Each row is followed by its class. Each block has new classes.
-.16 -.10 -.08 -.03  .08 -.09  .04  .01 -.10 -.07 -.03 -.10  .01  .06  .16  .18  .20  .02 -.09 -.06 -.16 -.11  .11 -.04  .02  .04  .02  .11 -.08  .10 -.24 -.08  .18 -.07 -.09 -.09 -.11  .08 -.04 -.03  .03 -.13  .22  .04  .16  .20  .22 -.01 -.20  .21 -.30 -> pere
 .13 -.01 -.19 -.32  .25 -.17 -.07  .02  .07 -.21 -.05  .10 -.22  .07 -.04 -.27  .10  .03 -.14  .04 -.31 -.11  .07  .03  .06  .10 -.11  .04 -.03  .28  .67 -.03 -.03  .04 -.16  .10  .10  .09  .03  .19  .08 -.38  .03 -.05 -.10 -.17  .20 -.02 -.22  .08 -.20 -> letad
 .00  .13  .00 -.02 -.01 -.07 -.08  .08  .12 -.15 -.04  .03 -.18  .03  .05 -.12  .10  .02  .24  .07 -.18 -.04 -.04 -.15  .11  .07 -.04  .00  .02  .11  .16  .01  .04  .03 -.09 -.04  .02  .06  .02  .18  .14 -.26 -.31 -.12 -.09 -.18 -.10 -.02 -.20 -.03  .02 -> letad
 .11  .08 -.06 -.07  .12 -.23 -.10  .03  .09 -.03 -.06  .09 -.23  .05  .08 -.33 -.02  .03  .00 -.01 -.23 -.19 -.07 -.01  .11  .09 -.11  .03 -.12  .24  .35 -.16 -.12  .04 -.08  .15  .09  .12  .01  .25  .23 -.37 -.02 -.05  .00 -.18 -.02 -.07 -.16 -.05 -.12 -> letad
 .06  .15  .11  .07  .13 -.09 -.09  .01  .13 -.17 -.08  .06 -.17  .01  .11 -.02  .13 -.02  .24  .02 -.22 -.01 -.03 -.02  .08  .08 -.07 -.06  .00  .12  .21  .04 -.16  .06 -.05 -.05  .11  .06  .04  .28  .19 -.23 -.37 -.13 -.04 -.21 -.22  .00 -.19 -.06  .05 -> letad
 .06 -.01  .05 -.01 -.06 -.09 -.12  .07 -.06  .05 -.04  .13 -.08  .13  .14 -.36 -.08  .06  .03 -.04 -.25 -.17  .06 -.06  .08  .07 -.02  .03 -.06  .29  .16 -.25 -.07  .01 -.08  .16 -.01  .13 -.07  .08  .19 -.56  .11  .06  .02 -.04  .14 -.11 -.06 -.01 -.14 -> Bomi
 .16  .06 -.12 -.06  .12 -.26 -.01  .06  .05 -.05 -.03 -.01 -.02  .00  .21 -.07  .05  .02  .11  .01  .19 -.12 -.09  .05 -.02  .03 -.07  .13 -.10  .13 -.03 -.10  .09 -.01 -.06  .22  .03  .05  .01  .11  .05  .04  .28 -.16  .00 -.04  .04 -.01 -.18 -.08 -.14 -> gufet
 .26  .08  .15 -.42  .43 -.33 -.16  .12 -.01 -.25 -.06  .18 -.24  .09  .22 -.28  .23 -.05  .19  .07 -.48 -.16  .21  .03  .16  .12 -.15  .08  .10  .46  .72 -.12  .14  .16 -.22  .11  .08  .18 -.05  .25  .19 -.87  .21 -.10 -.14 -.20  .22 -.11 -.31  .09 -.03 -> Bomi
-.11  .01  .13 -.19 -.01 -.10  .02  .09  .07 -.08 -.01 -.05 -.16  .04 -.08 -.15  .14  .01  .03  .06 -.23  .01  .10 -.21  .06  .02 -.07  .11  .09  .01  .12 -.10  .37  .08 -.02 -.01 -.09  .05 -.04  .07  .06 -.37  .05  .02 -.13 -.07  .16  .00 -.10  .15  .06 -> letad
 .00  .05  .23 -.06  .00 -.13 -.05  .07  .00 -.08 -.01  .02 -.04  .03  .19 -.11  .15  .04  .18 -.05 -.11 -.14  .05 -.11  .03  .06 -.04  .04  .05  .20 -.08 -.14 -.01  .00 -.13  .08 -.01  .06 -.05  .16  .12 -.22  .11 -.06  .09 -.03  .11 -.08 -.22  .02 -.14 -> pere
-.12 -.08 -.14 -.18  .02  .11  .07  .04  .02 -.21  .04 -.14  .06 -.02 -.37  .19  .31 -.07 -.05  .09 -.03  .06  .09 -.09 -.02  .03  .01  .01  .13 -.09  .39  .18 -.24 -.06 -.07 -.24  .03 -.20  .03 -.12 -.28  .27 -.43  .05 -.13  .01  .06  .10 -.14  .17  .17 -> letad
 .10  .15  .25  .16  .01 -.24 -.07  .09  .03  .00 -.08  .04 -.06  .01  .43 -.12  .08  .03  .33 -.07 -.01 -.22 -.12  .05  .02  .07 -.06 -.02 -.07  .26 -.28 -.16 -.28  .05 -.06  .20  .13  .08  .03  .25  .24 -.09  .06 -.14  .10 -.07 -.16 -.08 -.25 -.13 -.13 -> pefa
-.05 -.03  .31 -.16  .03 -.13 -.22  .09  .03 -.13 -.05  .02 -.01  .06  .15 -.12  .27  .02  .17  .01 -.20 -.15  .13 -.13  .04  .08 -.05  .01  .07  .27  .04 -.15 -.10  .04 -.17  .06  .02  .02 -.06  .05  .10 -.27  .08 -.03 -.01 -.05  .18 -.09 -.25  .10 -.05 -> Bomi
-.06  .03  .05 -.17  .08 -.14 -.01  .07  .03 -.28 -.03 -.06 -.05  .04  .11  .03  .36  .02  .25  .05 -.16 -.14  .08 -.16  .09  .08 -.06  .06  .03  .23  .08 -.05  .14 -.02 -.20 -.05 -.02  .03 -.02  .07  .04 -.15 -.02 -.15 -.02 -.01  .19 -.03 -.39  .10 -.15 -> pere
 .15  .05  .12 -.20  .21 -.06 -.09  .03  .07 -.12 -.04  .14 -.17  .02 -.11 -.20  .07 -.08  .05  .06 -.20  .01  .10  .04  .05  .06 -.10 -.06  .12  .12  .61  .02 -.26  .13 -.04  .01  .17  .00  .02  .17  .05 -.34 -.23 -.01 -.16 -.18 -.07 -.01 -.03  .01  .23 -> letad
 .11  .10 -.29 -.24  .31 -.39 -.09  .02  .13 -.18 -.06  .06 -.38  .09  .24 -.19  .08  .07 -.07  .04 -.35 -.13  .03 -.05  .15  .09 -.16  .18 -.17  .24  .31 -.18  .54  .02 -.13  .11 -.05  .27  .00  .33  .24 -.68  .28 -.16 -.06 -.17  .14 -.08 -.31  .06 -.29 -> Bomi
-.16 -.11 -.34  .13 -.19  .18 -.03 -.03 -.07  .12  .00  .04 -.05  .02 -.19 -.07 -.17  .06 -.28 -.06 -.21  .01 -.01 -.17  .08  .04  .11  .03 -.08 -.06  .15 -.01  .00 -.09  .04 -.13  .00  .07 -.03 -.03 -.01 -.21 -.27  .18  .02  .06  .05  .01  .12  .07 -.10 -> mubor
-.11  .02  .14 -.04  .00 -.08 -.03  .01  .01  .09  .00  .00 -.16  .02 -.01 -.05  .00  .01 -.03 -.02 -.16  .05  .05 -.08  .03  .00 -.09  .05  .03 -.05 -.11 -.10  .12  .01  .07  .00 -.05  .04  .00  .13  .10 -.28  .03  .09 -.03 -.03 -.04 -.08  .04  .09  .07 -> mubor
 .08 -.03 -.40 -.04  .04 -.19  .01 -.03  .03 -.05  .00  .02 -.10  .02 -.01 -.15  .03 -.02 -.12  .00 -.04 -.16 -.06 -.02  .04  .09 -.02  .08 -.14  .14  .33 -.10 -.21 -.03 -.11  .10  .13  .04  .01  .16 -.02 -.13 -.15  .01 -.05 -.06  .00 -.03 -.19 -.01 -.17 -> letad
 .07  .03 -.04 -.08  .29 -.23 -.04 -.04  .04 -.17 -.08  .04 -.18  .03  .18  .04  .10  .02 -.04 -.01 -.22 -.06  .04  .09  .06  .07 -.08  .02 -.07  .19  .10  .01  .08  .04 -.12  .01  .02  .12  .01  .19  .12 -.17  .16 -.11  .06 -.06  .07  .01 -.21  .06 -.22 -> pere
 .07  .10  .05 -.02  .07 -.27 -.03  .09  .04 -.07 -.05  .00 -.09  .02  .22 -.07  .15  .00  .23 -.03 -.07 -.10 -.05 -.05  .07  .03 -.05  .06 -.04  .17 -.02 -.13  .03  .04 -.07  .10  .05  .10  .05  .20  .14 -.26  .01 -.11  .00 -.10 -.06 -.13 -.21 -.04 -.03 -> gufet
 .08  .00 -.42 -.08  .11 -.15 -.10  .05 -.01 -.12 -.05  .11 -.19  .08  .02 -.21  .06  .02 -.06  .01 -.38 -.14  .06 -.08  .15  .08 -.02  .10 -.11  .12  .58 -.07  .11 -.03 -.17 -.01  .00  .17 -.03  .17  .09 -.65 -.12 -.04 -.04  .05  .11 -.02 -.20  .02 -.20 -> Bomi
 .11  .01 -.33  .13 -.02 -.10 -.03  .03 -.02  .02 -.01  .05  .08  .01  .12 -.05 -.05  .00  .04 -.16  .14 -.16 -.10  .05  .02  .01  .07  .04 -.13  .11  .09 -.05 -.18 -.08 -.03  .11  .10  .05  .00  .04  .00  .00 -.05 -.07  .03 -.03 -.09 -.01  .01 -.16 -.18 -> pefa
-.13  .05 -.09  .12 -.14 -.04 -.01  .01  .07 -.02 -.05  .00 -.16  .02  .02 -.14  .02  .06  .07 -.05 -.18 -.07 -.13 -.11  .09  .10 -.03  .01 -.08  .05 -.07 -.13  .06 -.02 -.04 -.03 -.02  .07  .02  .14  .17 -.11 -.20 -.02  .02 -.06 -.05 -.03 -.09  .00 -.11 -> pere
 .00  .04  .02 -.17  .06 -.16 -.04  .02  .06 -.17 -.04  .03 -.18  .04  .27 -.25  .13  .05  .05  .03 -.23 -.14 -.02 -.12  .06  .10 -.11  .03  .03  .22  .28 -.09 -.07  .03 -.15  .07  .07  .07  .01  .18  .12 -.22 -.07 -.08 -.06 -.11  .11 -.04 -.25  .06 -.14 -> letad
-.01 -.01  .15 -.22 -.01 -.05 -.07  .03  .08 -.12 -.03  .10 -.14  .04 -.19 -.35  .03  .04 -.05  .05 -.19 -.08  .04 -.10  .02  .08 -.10 -.03  .10  .19  .51 -.08 -.26  .06 -.14  .09  .08 -.02 -.01  .07  .06 -.26 -.09  .01 -.10 -.14  .14 -.04 -.08  .07  .02 -> letad
-.07 -.08 -.48 -.03 -.01 -.11  .02  .09 -.02 -.03 -.01 -.01 -.09  .09 -.15 -.02  .07 -.03 -.18 -.01 -.25 -.07  .03 -.10  .11  .06  .01  .08 -.13  .02  .43 -.07 -.08 -.04 -.06 -.10  .06  .04 -.03  .13 -.06 -.33 -.37  .12 -.06 -.05 -.02 -.01 -.12  .11 -.02 -> letad
-.07 -.03  .05 -.01  .10 -.15  .01  .05 -.04 -.15 -.05 -.08  .00  .01  .23  .16  .28  .04  .11 -.03 -.08 -.14  .05 -.04  .02  .06 -.03  .02 -.04  .17 -.15 -.10 -.09 -.05 -.11 -.05  .02  .05  .00  .05  .04 -.06  .02 -.05  .11  .07  .07  .00 -.35  .11 -.18 -> pere
-.10 -.04 -.09 -.20  .21 -.16  .01  .04  .08 -.20 -.03 -.04 -.22  .03 -.08  .02  .27 -.04 -.10  .04 -.33 -.01  .11  .00  .07  .10 -.10  .03 -.03  .04  .37  .00 -.12  .04 -.08 -.11  .10  .01  .05  .19  .01 -.24 -.21  .03 -.07 -.10  .04 -.01 -.25  .21  .00 -> letad
 .12  .11 -.35  .24 -.07 -.11 -.04 -.02  .06  .09  .00  .06 -.06 -.02  .22 -.04 -.18  .05  .06 -.03  .07 -.09 -.19  .02  .07  .02  .02  .07 -.20  .04 -.17 -.04  .26 -.06  .02  .09 -.01  .16  .03  .15  .19 -.13  .03 -.11  .05 -.02 -.14 -.02 -.02 -.18 -.17 -> pefa

Each row is followed by its class.
 .16 -.01  .11 -.35  .25  .06  .02  .09  .14 -.08 -.03  .02 -.09  .06  .17 -.02 -.09  .07  .01  .02 -.06 -.12 -.01  .11  .00 -.28  .04 -.01  .15 -.10  .09 -.45  .11  .18 -.09  .07 -.05 -.34 -.08  .03 -.24  .14  .16  .21 -.44 -.01  .06  .09 -.14 -.04  .26 -> faf
 .18  .05  .16 -.37  .21  .10  .06 -.01  .05 -.01  .00 -.20 -.08  .01 -.02 -.17 -.12  .22 -.13  .14 -.04 -.17 -.08  .25  .15 -.28  .10  .18  .12 -.06  .04 -.38  .02  .08 -.04  .09  .00  .01 -.01  .12 -.21  .93  .18 -.17 -.71 -.01  .18 -.10 -.09 -.09  .33 -> reg
 .08 -.13 -.13 -.23  .26  .08  .03  .05  .03 -.06 -.09 -.03 -.04 -.01  .25 -.07 -.01  .01  .09  .03 -.03 -.17  .00  .08 -.05 -.24  .04 -.02  .18 -.12 -.03 -.39 -.01  .11 -.07  .00 -.03  .05  .06  .04 -.15  .23  .13  .00 -.53  .13  .02  .02  .13 -.04  .25 -> reg
 .14 -.07  .09 -.29  .15  .15  .02  .01 -.08 -.16 -.19  .04 -.09  .07  .35  .04 -.03  .08 -.13  .12 -.20 -.20  .03  .25  .09 -.12  .04 -.10  .14 -.14 -.06 -.36  .01  .13 -.18 -.03  .14  .06 -.12  .03 -.51  .16  .04  .33 -.40 -.06 -.01  .17 -.06  .03  .18 -> Furu
 .09 -.07 -.03 -.19  .02  .07 -.01  .11  .03 -.09 -.07  .15 -.03 -.01  .25  .09 -.19  .15 -.05  .21 -.12 -.30  .12  .20 -.19 -.09  .08 -.33  .17 -.18 -.10 -.20 -.02  .17  .00 -.26  .28 -.06 -.14  .06 -.47  .16 -.16  .37 -.13 -.05 -.13  .31  .09  .11  .05 -> Furu
 .20  .26  .19 -.13  .10  .03  .05  .07  .21 -.07  .04 -.06 -.02 -.01 -.03 -.13 -.15  .06 -.17  .04 -.13 -.21  .00  .01  .03 -.17  .12  .15  .09  .02  .00 -.36  .04  .12 -.03 -.07 -.10 -.01  .05  .11 -.27  .23  .12 -.24 -.33  .08  .09  .12  .07 -.02  .07 -> faf
-.01  .01  .10 -.04  .05 -.05  .04  .05  .09 -.12  .12 -.14 -.10 -.07  .02  .09 -.11  .25 -.16  .05  .01 -.10  .14  .10  .01 -.24  .03  .08 -.09 -.10 -.01 -.30 -.01  .08 -.02 -.02 -.08 -.04  .13 -.01 -.33  .25 -.05 -.18 -.27  .12  .40  .14  .04  .04  .13 -> faf
 .06  .03  .12 -.22  .05  .11  .06  .01  .06 -.14 -.08  .09 -.09  .00  .26  .10 -.11  .10 -.07 -.03 -.06 -.20  .07  .21 -.03 -.15  .04 -.18  .11 -.11 -.02 -.25  .05  .19 -.05 -.11  .10  .04  .08 -.04 -.33  .13  .02  .27 -.25  .01  .07  .15  .06 -.06  .12 -> Furu
 .10  .06  .08 -.05  .00 -.06  .09  .10  .21 -.06  .12 -.10 -.02 -.20 -.12  .10  .03  .11 -.14  .10  .02 -.10  .02  .01  .00 -.38  .13  .22  .01  .04  .01 -.29  .01  .02 -.18 -.16 -.09 -.06  .13 -.04 -.47  .06  .14 -.43 -.22  .23  .17  .03 -.12  .12  .00 -> faf
 .07 -.05  .05 -.09  .17  .02  .04  .07  .11 -.02 -.09  .03 -.02 -.06  .34 -.03  .07  .06 -.05  .06 -.02 -.10 -.02  .01 -.06 -.25  .11  .03  .22 -.11 -.04 -.31 -.04  .06 -.08 -.01 -.13  .01  .00 -.06 -.20  .28  .08  .05 -.29  .09  .18  .05  .14  .04  .15 -> faf
 .22  .01  .08 -.21  .08 -.01  .07  .09  .17 -.05  .12 -.10 -.13  .08 -.21 -.02 -.13  .20 -.17  .13  .01 -.24  .12  .07  .07 -.29  .01  .18  .16 -.07  .07 -.48 -.01  .07 -.08  .02 -.04  .00  .00  .00 -.47  .18  .23 -.38 -.48  .15  .25  .07 -.02 -.01  .17 -> reg
 .17  .09  .18 -.06  .09 -.02  .09  .11  .18 -.09  .06 -.15 -.08 -.15  .01  .04 -.22  .09 -.15 -.04  .10 -.13  .08 -.01  .03 -.28  .06  .25  .12 -.11  .07 -.33 -.05  .07 -.12 -.14 -.19 -.03  .10 -.05 -.37  .27  .18 -.33 -.38  .21  .51  .14  .12 -.02  .02 -> faf
